[ 94 135 150 112  98 102  80 147 135 128 183 145 134  96 174 183 135 149
 132 112 129 115 111 107 129 176 123 147 176 136 112 141 165 147 183 150] : <124>
[147 135 134 157 144 134  96 174 183 126 157 146 133  94 173 183  79 147
 132 110 129 117 202 104 129 177 121 184 178 137 135 142 146 149 178 150] : <155>
[ 81 133 145  84  91 101  78 155 119 136 163 153 137 108 171 194  78 152
 140 112 131 117 185 119 133 162 133 127 157 116 117 144 158 130 184 149] : <67>
[202 104 131 177 121 125  81 149 132 131 159 143 137  99 178 182  76 153
 135 111 130 113 197 111 130 173 120 123 177 134 134 140 165 143 180 153] : <9>
asked: [147 135 128 183 145 134  96 174 183]	<124>
places <124>: [147]	8 28 34
places <124>: [135]	2 9 17
asked: [129 117 202]	<155>
asked: [202 104 129 177 121 184]	<155>
places <9>: [177]	4 29
places <124>: [183]	11 16 35

[104 109 154  88] -> <156>
[128 152  73 100] -> <89>
[124 177 139  95] -> <209>
[106  78  84 106] -> <178>
[109 104 154 145] -> <155>
[111 114 133  93] -> <9>
[133  86 137 143] -> <171>
[104 100 110  83] -> <102>
[144 143 144 144] -> <124>
[104 100 140  87] -> <151>
[106 123 107  66] -> <110>
places <124>: [144]	1 3 4
asked: [104 100 110  83]	<102>
asked: [109 104 154]	<155>
places <178>: [106]	1 4
places <110>: [107]	3
asked: [133  86]	<171>

[124 132 125 166 159  85 119 103 140 114 115  99 132 124  98 113 138 153
  94] = <209>
[166 130 176 123 123  81 117 153 129 109 116 119 151 125 102 123 148 147
 120] = <89>
[113 131 113 159 165  94 128  92 152 121 121  98 133 122 102 113 134 148
  95] = <155>
[160 131 167 141 131  76 113 144 124 105 113 114 144 126  97 120 148 153
 112] = <9>
[147 133 169  75 111 106 130 151 160 136 128 126 172 122 124 126 137 119
 132] = <102>
[129 139 103 168 106  87 145 105 131 108 112 102 134 125  95 115 142 156
  98] = <67>
[106 129 105 145 168 103 139  87 165 129 127  99 133 120 108 114 129 142
  98] = <156>
[150 132 155 156 141  75 112 131 125 105 112 108 158 126  95 117 146 156
 104] = <151>
[165 131 179 103 116  87 122 159 137 117 120 123 159 124 108 125 145 138
 127] = <171>
[159 132 176  86 112  96 126 158 149 126 125 126 159 123 116 126 142 128
 126] = <178>
places <178>: [159]	1 13
asked: [106 129 105 145 168 103 139  87]	<156>

[91 66 66 91 91] = <209>
[151 110 151 110 151] = <67>
[151 109 109 109 109] = <178>
[144  92  66 171 120] = <151>
places <67>: [151]	1 3 5
asked: [171 120]	<151>
places <209>: [91]	1 4 5
places <178>: [109]	2 3 4 5
asked: [92 66]	<151>
places <67>: [110]	2 4

[ 97  93 107 129 154 159 142 137 103]  <156>
[101 163  93 142 163  86 171 142 101]  <89>
[135 135 131 175 131 117 154 154 101]  <9>
[114  82  79 171 134 179 104 138  86]  <67>
[116 113 141 139  76 133 154 131 176]  <102>
[105 109  77 178 137 105 155  96  92]  <178>
[135 153 135 175 131 117 154 154  94]  <151>
[135 131 135  83  85 135 171 128 106]  <110>
[118  85 134 160 134 118 127  83 111]  <209>
[135 131 135  83 179 131 171 128 136]  <155>
[179 123 168 144 179 135 158  79 121]  <171>
asked: [153 135 175]	<151>
asked: [134 179]	<67>
places <89>: [142]	4 8
asked: [135 131 135  83 179 131 171 128 136]	<155>
places <155>: [135]	1 3
places <209>: [134]	3 5

[121 114 140 128 109 105 128  79 135 143 154 113 159 135 154 162 118 103
 109 128 112 114 154 132 135 143 128 163 135 122 128 121 116 121] = <209>
[115 131 128 137 128 129 105  78 128 139 134 153 149 140 128 129 116 125
 117 128 115 119 115 129 130 121 115 148 127 128 118 115 128 121] = <9>
[117 116 138 149 128 102 105  85 136 145 151 128 156 131 128 128 116 108
 105 133 108 111 125 131 138 146 126 161 134 128 124 121 118 118] = <178>
[128 116 128 159 133 102 105  87 128 146 152 113 128 128 133 161 128 108
 105 134 106 112 123 133 139 128 124 162 135 125 123 123 118 117] = <102>
[128 115 128 142 134 104 105  79 135 142 152 111 158 134 132 163 119 105
 108 128 112 113 130 130 136 146 125 162 134 121 126 120 128 121] = <110>
[133 129 122 131 128 128 128 128 128 128 128 128 152 114 121 155 116 118
 121 123 119 128 125 131 127 115 126 153 130 121 120 117 128 123] = <89>
[115 128 138 151 133 128 105  86 137 146 152 113 155 131 133 161 115 107
 128 133 107 112 124 133 128 143 124 163 135 124 123 123 118 117] = <67>
[128 131 115 128 127 115 106  80 140 106 137 128 128 140 122 154 113 128
 117 129 115 122 119 132 130 114 128 152 130 124 117 119 128 119] = <124>
[135 129 123 127 127 117 106 158 138 136 134 111 152 128 122 158 119 135
 121 135 121 158 128 128 127 121 130 149 128 128 121 113 125 126] = <156>
[129 131 120 138 128 116 128  78 139 128 137 115 128 140 122 154 128 121
 145 127 128 123 128 132 128 114 126 152 130 123 128 119 126 128] = <171>
[128 135 141 140 134 105 106  77 128 128 128 111 159 135 132 163 120 128
 128 128 114 113  77 130 135 135 125 162 134 120 127  77 116 122] = <151>
places <178>: [128]	5 12 15 16 30
places <124>: [115]	3 6 21
places <151>: [135]	2 14 25 26
places <9>: [115]	1 21 23 27 32
places <178>: [146]	26
places <156>: [158]	8 16 22
places <209>: [154]	11 15 23

[ 69 111 135 135] = <171>
[ 96  70  97 139] = <9>
[ 81 124 111 148] = <178>
[ 90  98  92 138] = <151>
[ 80 126 112 149] = <209>
[ 84 154 155 175] = <124>
[102 122 122 122] = <156>
[ 80 153 146 171] = <102>
[ 80 103 123 123] = <89>
[ 74 145 129 161] = <110>
places <171>: [69]	1
places <156>: [122]	2 3 4
asked: [ 98  92 138]	<151>
places <171>: [135]	3 4
places <89>: [103]	2

[118 128 127 153 124 128 127 127 147 130] = <178>
[124 128 127 130 147 130 144 130 143 112] = <151>
[110 128 131 168 132 121 157 128 147 133] = <89>
[124 128 127 127 148 116 167 130 143 112] = <124>
[102 117 127 170 130 122 149 127 152 117] = <171>
[116 130 128 119 124 127 129 130 142 127] = <156>
[118 128 127 114 124 128 127 127 147 130] = <209>
places <171>: [117]	2 10
asked: [118 128 127 114 124 128 127 127 147 130]	<209>
asked: [118 128 127 153 124 128 127 127 147 130]	<178>
asked: [128 131 168 132 121 157 128 147]	<89>
asked: [116 130]	<156>
asked: [127 130]	<151>

[129 172 129 129  98  98  98  81] -> <155>
[156 172 128 136 109 145 155  81] -> <156>
[158 136 172 129 120 146  97 117] -> <171>
asked: [136 172 129 120 146  97]	<171>
places <155>: [129]	1 3 4
places <155>: [98]	5 6 7
asked: [156 172]	<156>
asked: [172 129 129]	<155>
places <171>: [97]	7

[175 153  95 107]  <209>
[145 148 112 118]  <155>
[112 120 144 140]  <67>
[134 103 124 117]  <156>
[187 156 113 109]  <171>
[120 135 109 113]  <178>
[148 128 119 119]  <110>
[121 138 121 138]  <89>
[137 119 119 119]  <102>
asked: [109 113]	<178>
places <102>: [119]	2 3 4
asked: [148 128 119]	<110>
places <89>: [138]	2 4

[138 133 145 131 130 105 152 148 121 126 112 127 126 108 118 141 132 140
 126 136] = <9>
[120 130 112 130 109 108 135 135 132 136 135 140 126 143 118 138 129 140
 136 131] = <178>
[133 133 115 131 130  98 111 132 118 126 104 140  77  89 131 141 137 140
 135 136] = <209>
[136 133 130 135 130 123 124 132 118 126 118 140 133 124 107 141 132 140
 135 133] = <89>
[140 133 130 140 128  91 141 134 118 126  99 140  99  68 105 140  99 147
 124 161] = <102>
[137 133 130 130 140 127 124 132 126 129 118 135 114 136 118 152 134 140
 118 145] = <171>
[137 133 130 130 140 127 124 132 118 126 132 135 114 136 118 138 128 140
 139 136] = <156>
[137 135 102 183 126  82 116 132 118 126  80 140  57  54 134 141 144 140
 135 148] = <124>
[135 133 121 142 130 105 115 123 120 128 112 130 109 108 135 135 132 136
 135 136] = <151>
places <209>: [131]	4 15
asked: [120 130 112 130 109 108 135 135 132 136 135 140 126 143 118 138 129 140
 136 131]	<178>
asked: [137 133 130 130 140 127 124 132 118 126 132 135 114 136 118 138 128 140
 139 136]	<156>
asked: [121 126 112 127 126 108 118 141 132]	<9>
asked: [120 128 112 130 109 108 135 135 132 136 135]	<151>
places <102>: [141]	7

[153 149 149  77  77 149 124 171 149 149 171]  <151>
[136 153 160 170  94 148 136 125 137 125 147]  <9>
[136 153 160 126  94 189 136 125 137 128 141]  <209>
[ 91 166 139 113 158  97 122 114 156 155 145]  <171>
[ 91 166 139 113 158  97 122 114 156 117 156]  <156>
[ 91 166 139 113 155 155 122  93  91 155 138]  <178>
places <156>: [158]	5
asked: [117 156]	<156>
places <151>: [149]	2 3 6 9 10
places <171>: [155]	10
places <178>: [155]	5 6 10

[138 139 123 141 112] = <178>
[129 125 106 123 120] = <171>
[ 92 141 141  92 141] = <102>
[160 176 120 182 139] = <9>
[142 176 142 182 139] = <155>
[142 139  83 141 112] = <151>
places <155>: [139]	5
asked: [142 139  83 141 112]	<151>
places <155>: [142]	1 3
places <171>: [106]	3
places <102>: [141]	2 3 5

[129 176 123  77 110  79 149 129] -> <155>
[108 112 108 128 125 136 120 111] -> <151>
[148 140 150 132  87 140  88  87] -> <9>
[112 109 128 125 100 117 142 145] -> <89>
[157 176 140  80 130  76 128 138] -> <102>
[128  71 131 180 148 177 126 107] -> <171>
places <9>: [87]	5 8
asked: [176 123  77 110  79 149 129]	<155>
places <155>: [149]	7
places <151>: [125]	5
asked: [112 108 128 125]	<151>

[139 142 130 119 135 179 154] -> <171>
[141 157 107 142 103 150 103] -> <9>
[143 110 115  71 121 110 116] -> <124>
[ 94 154 102 114 151 107 159] -> <151>
[119 135 177 154 134 128 100] -> <102>
[104 103 168 168 103 103 103] -> <110>
[111 123  95 104 125 146 165] -> <178>
[112 161 127 111 147  94 150] -> <209>
[108 123  97  99 121 148 169] -> <156>
[136 103 170 128 156 143 148] -> <89>
asked: [148 169]	<156>
asked: [119 135 177 154 134 128 100]	<102>
asked: [135 179 154]	<171>
asked: [127 111]	<209>
asked: [119 135 179 154]	<171>
places <110>: [103]	2 5 6 7

[ 97 113 113 113 143  97 112  97] -> <178>
[130 130 122 135 134 105 125 133] -> <156>
[131 125 105 144  96 105 131 118] -> <89>
[ 84 177 162 107 158 152 136 119] -> <209>
[115 139 145  97 159 155 130 127] -> <9>
[155 174 148 138 142 127 140 129] -> <155>
[130 130 122 135 134 140 125 133] -> <124>
[133 135 137 137 150 141 125 134] -> <67>
places <178>: [113]	2 3 4
asked: [131 125 105 144]	<89>

[120 177  88 101] = <67>
[151 120 176 143] = <89>
[129  95  88 101] = <110>
[128  85 148 151] = <151>
[128  85 148 131] = <156>
[127  82 147 137] = <102>
asked: [ 85 148 151]	<151>
asked: [120 176]	<89>
asked: [128  85 148 131]	<156>

[143 151 117 103 136 126 149 143 123 100  86 149 133 150 138 101  98 101
 119 151 115 127 109] -> <124>
[100 114 171 113 124 145 138 101 116  86 143  98 100 149 101 133 150 149
 164 183 159 116 120] -> <155>
[149 112 150 138 163 111 119 134 144 135 144 151 123 145  91 113 129 162
 172 167 101 127 107] -> <89>
[124 158 121 108 150 141 134 130 146 134 137 145 123 121 110 151 126 131
 132 157 102 130 103] -> <156>
asked: [113 124 145 138 101 116  86 143  98]	<155>
asked: [138 101 116  86 143  98 100 149 101 133 150 149]	<155>
asked: [149 133 150 138]	<124>
places <155>: [113]	4
asked: [146 134 137 145 123 121 110 151]	<156>
asked: [141 134 130 146]	<156>

[135 146 130 127 118 121 160 145 130 108 121 138 154 145 102 146 108 132
 113 128 121 127 135 120 125 136 117 124 119 118 150 137 121 128 134 126
 128 130 116 134 129 130 113 128]  <110>
[191 138 117 116 108 153 151 146 113 119 170 121 119 135 128 114 141 143
 109 111 129 138 138 153 114 127 135 103 129 117 126 141 116 144 148 118
 147 136 106 129 111 119 147 150]  <9>
[134 136 130 138 102 119 152 128 113 116 124  98 136 149 131 107 103 117
 134 146 118 136 112 136 130 137 153 145 115 159 143 130 135 112 115 124
 136 125 127 126 149 115 144 123]  <209>
[111 123 146 115 131 144 137  92 138 143 163 112 129 130 128 106 127 137
 116 124 149 111 118 140 116 123 115  95 109 108 146 119 111 138 136 131
 138 109  98 127  95 120 150 117]  <155>
[141 143 121 146 125 124 191 138 117 116 108 153 151 144 114 157 109 117
 112 112 128 123 126 114 135 127 128 110 123 132 142 134 136 126 140 126
 110 136 105 133 146 129 117 122]  <178>
[134 156 123 144 137 132 123 126 123 134 102 126 156 153 108 152 123 138
 120 132 140 124 114 137 117 130 135 140 125 129 138 124 123 126 137 123
 105 129 113 126 142 128 112 132]  <89>
places <89>: [123]	3 7 9 17 33 36
places <9>: [138]	2 22 23
asked: [191 138 117 116 108 153 151 146 113 119 170 121 119 135 128 114 141 143
 109 111 129 138 138 153 114 127 135 103 129 117 126 141 116 144 148 118
 147 136 106 129 111 119 147 150]	<9>
asked: [191 138 117 116 108 153 151 144]	<178>
places <89>: [126]	8 12 34 40

[127  87  90  67 127 177 101 102 141 104 127] -> <155>
[127 146 146 127 143 128 146  86 128 127  86] -> <124>
[126 138  90  87 141  67 102 101 126  93 126] -> <156>
places <124>: [127]	1 4 10
places <124>: [128]	6 9
asked: [ 87  90  67 127 177 101 102 141 104 127]	<155>
asked: [138  90  87 141  67 102 101 126]	<156>
asked: [138  90  87 141  67 102 101]	<156>

[141 135 131 148 142 117 137 131 133 127 187] : <171>
[153 124 124 121 169 150 126 131 158 144 124] : <124>
[141 169 141 141 142 146 162 124 101 136 118] : <67>
[121 130 111 121 145 110 170 133 131 127 115] : <89>
[153 124 123 121 169 150 126 131 158 144 124] : <110>
[121 124 123 153 142 118 126 131 107 107 118] : <209>
[141 174 163 108 142 118 153 131 133 127 149] : <178>
asked: [153 124 123 121]	<110>
asked: [141 141]	<67>
asked: [141 174 163 108 142 118 153 131]	<178>
asked: [141 135 131 148 142 117 137 131 133 127 187]	<171>
asked: [135 131]	<171>
places <67>: [141]	1 3 4
asked: [133 131 127 115]	<89>

[119 109 124 109 110 163 149 139 109 130 129 118 136 118 130 119 125 109
 122 119] = <156>
[118 130 128 133 156 119  62 127 121 110 163 149 139 109 130 129 118 162
 114 107] = <124>
[136 135  78 128 122 121 151 121 120  78 130 123 115 166 117 130 150 126
 140 165] = <67>
[129 126 130 140 103 133 146 130 120 141 104 122 130  93 144 120 116  93
 126 107] = <155>
[131 133 136 133 135 122 129 127 127 118 142 135 132 127 129 128 129 137
 125 127] = <151>
places <156>: [119]	1 16 20
asked: [119  62 127 121 110 163 149 139 109 130 129 118]	<124>
places <151>: [129]	7 15 17
places <155>: [120]	9 16
places <67>: [136]	1

[143  73 133 137 136 152 150 138 131 149 155 119 101  83 174  58 126  68
 127 134 112 148 119 119 129 131 131 112 143]  <110>
[145  67 129 136 140 152 149 139 135 154 155 119  98  79 180  54 129  64
 125 137 117 128 118 118 130 142 132 110 145]  <124>
[110 151 140  89 112 134 128 122 108 110 129 124 137 130 113 119  99 129
 132 109 111 122 139 137 130 132 122 140 127]  <178>
[132 126  77 169 158 117 107 125 132 148  80 133 147 122 102 134 148 162
 118 137 147 118 117 170 144  88 117 128 137]  <156>
[130  67 129 136 140 152 149 139 135 154 155 119  98  79 180  54 129  64
 125 137 117 149 118 118 130 142 132 110 145]  <102>
[129 147  89 163 157 117 100 130 138 141  88 134 141 134 114 152 139 172
 120 139 155 111 129 159 138  93 125 130 134]  <155>
asked: [132 126  77 169 158 117 107 125 132]	<156>
places <110>: [131]	9 26 27
places <102>: [136]	4

[146 148 177 111 130 118]  <9>
[145 147 171 112 131 115]  <124>
[146 147 173 111 130 128]  <151>
[145 146 167 113 133 114]  <110>
[146 148 175 111 129 117]  <171>
[146 148 178 110 127 118]  <209>
[145 149 183 109 122 124]  <155>
[145 145 165 114 134 113]  <67>
[148 148 129 129 129 148]  <156>
[146 149 179 110 127 119]  <178>
[145 146 167 113 126 120]  <89>
[146 148 182 110 127 118]  <102>
places <156>: [129]	3 4 5
asked: [145 149]	<155>
places <155>: [183]	3

[143 127 123 114 145 125 130 134 124 129 121 130 136 130 142 135 107 140
 129 141 118 117 136 144 135 122 119 118 122 131 115 144 122 121 125 153
 128 120 117 116 125 125 123 145 131 110 108 150 159 122 163 145 119 137
 111 144 130 159 140 141 121 169 118 143]  <151>
[119 115 107 133 174  91 119 129 145  97 124 130 133 135 129 147  90 137
 127 107 114  95 157 136 120 148 127 106 151 132 111 136 133 134 125 155
 108 174 104 130 133 182 150 152 126 138 122 143 143 114 134 159 147 139
 103 147 130 162 142 116 115 114 131 119]  <171>
[145 125 120 119 125  96 119 126 137 135 127 161 124 143 130 129 150 121
 128  85 128 124 129 127 109 151 131 122 146 131 133 137 101 129 131 110
 147 126 122 112 117 112 157 129 144 145 120 116 134 121 128 166 144 120
 120 136 136 155 121 108 110 135 133 157]  <9>
[143 118 123 114 145 125 130 134 124 129 121 130 136 130 142 135 107 140
 129 141 118 117 136 144 135 122 119 118 122 131 115 144 122 121 125 153
 128 120 117 116 125 125 123 145 131 110 108 150 139 114 134 146 118 137
 137 131 124 147 130 117 124 139 107 115]  <178>
[133 104 108 133 174  90 119 129 144  97 124 130 132 135 129 147  90 137
 127 107 114  95 157 136 120 148 127 105 151 132 111 136 133 134 124 156
 108 174 103 130 132 182 151 152 127 137 122 143 143 114 134 159 147 139
 103 148 130 163 142 116 115 114 131 119]  <102>
[117 115 125 123 123 145 131 110 135 124 116 129 131 123 132 139 112 138
 129 146 122 115 134 144 141 129 124 120 135 134 123 139 123 119 127 150
 124 116 109 124 125 125 118 145 131 123 118 149 144 119 129 146 122 126
 128 115 123 152 121 135 115 134 117 116]  <209>
places <178>: [122]	26 29 33
asked: [143 127 123 114 145 125 130 134 124 129 121 130 136 130 142 135 107 140
 129 141 118 117 136 144 135 122 119 118 122 131 115 144 122 121 125 153
 128 120 117 116 125 125 123 145 131 110 108 150 159 122 163 145 119 137
 111 144 130 159 140 141 121 169 118 143]	<151>
places <151>: [145]	5 44 52
places <209>: [135]	9 29 60
asked: [143 118 123 114 145 125 130 134 124 129 121 130 136 130 142 135 107 140
 129 141 118 117 136 144 135 122 119 118 122 131 115 144 122 121 125 153
 128 120 117 116 125 125 123 145 131 110 108 150 139 114 134 146 118 137
 137 131 124 147 130 117 124 139 107 115]	<178>
asked: [129 145  97 124 130 133 135 129]	<171>

[194 122 126  64 135 164 142 140]  <110>
[168 106 139 120 168 107  71  98]  <178>
[166  98 132 196 122  98 111 126]  <151>
[166 166 133 124 133 166 162 149]  <67>
[107 168 120 106 139 168  84 152]  <155>
[169 153 131 121 133 153 176 148]  <171>
asked: [196 122]	<151>
asked: [107 168 120 106 139 168]	<155>
asked: [194 122 126  64 135 164]	<110>
asked: [124 133 166 162 149]	<67>

[150 121 127 132 126] : <209>
[ 72 133 128 127 125] : <124>
[ 74 122 130 130 129] : <156>
[105 133 129 128 129] : <110>
[166 122 126 132 129] : <155>
[180 123 128 129 132] : <67>
asked: [126 132]	<155>
asked: [180 123 128 129 132]	<67>

[127 127 127 125 127 129 126 129 127 127 127 125 127 128 125 129 129 125
 128 125] : <155>
[107 108 123 133 110 130 124 111 113 129 108 134 123 122 124 131 116 132
 117 127] : <102>
[146 147 125 142 148 111 124 143 136 123 148 127 111 145 141 135 145 111
 123 110] : <209>
[111  98  99 161  78 131 122 100  90 137  90  99 160  75  78  85 104 174
 161 175] : <67>
[137 138 132 119 125 124 138 141 130 135 123 127 126 128 121 131 117 115
 122 115] : <124>
asked: [127 127 127 125 127 129 126 129 127 127 127 125 127 128 125 129 129 125
 128 125]	<155>
places <67>: [161]	4 19
places <155>: [127]	1 2 3 5 9 10 11 13

[127 127 128 128 128 127 128 128 128 128] = <89>
[124 118 134 111 136 119 134 138 133 117] = <209>
[115 131 136 122 124 128 133 123 115 110] = <178>
[133 129 131 130 135 131 128 128 126 125] = <9>
[133 155 155  93 136 115 115 155 115 154] = <151>
[155  93 115 131 139 129 101 155 100 136] = <110>
[130 125 129 126 133 130 131 130 135 131] = <155>
[129 130 129 125 128 126 129 130 127 125] = <156>
[121 115 114 123 128 131 126 114 114 114] = <171>
asked: [155 155  93 136 115 115 155 115 154]	<151>
asked: [133 130 131 130 135 131]	<155>
asked: [129 130 127 125]	<156>
places <151>: [155]	2 3 8
places <171>: [114]	3 8 9 10
asked: [123 115]	<178>

[ 54  96 106 165 133  57 120  62 132]  <156>
[163 146 141 139 114 144 128 160 126]  <67>
[171 133 119 105 137 173 130 154 109]  <155>
[ 68  91 143 143 140  70 140 143 143]  <110>
[ 68  92 122 131 163  75 143  67 127]  <9>
[159 138 146  90 154 163 149 146 125]  <171>
[168 128 133 163  93 146 126 128 160]  <89>
[121 116 145 107 143 127 143 115 124]  <102>
[121 116 145 107 143 127 143 145 114]  <151>
[ 63  80 109 139 144  62 125  75 115]  <124>
asked: [144 128]	<67>
asked: [ 70 140]	<110>
asked: [171 133 119 105 137]	<155>
places <110>: [143]	3 4 8 9
asked: [128 160 126]	<67>

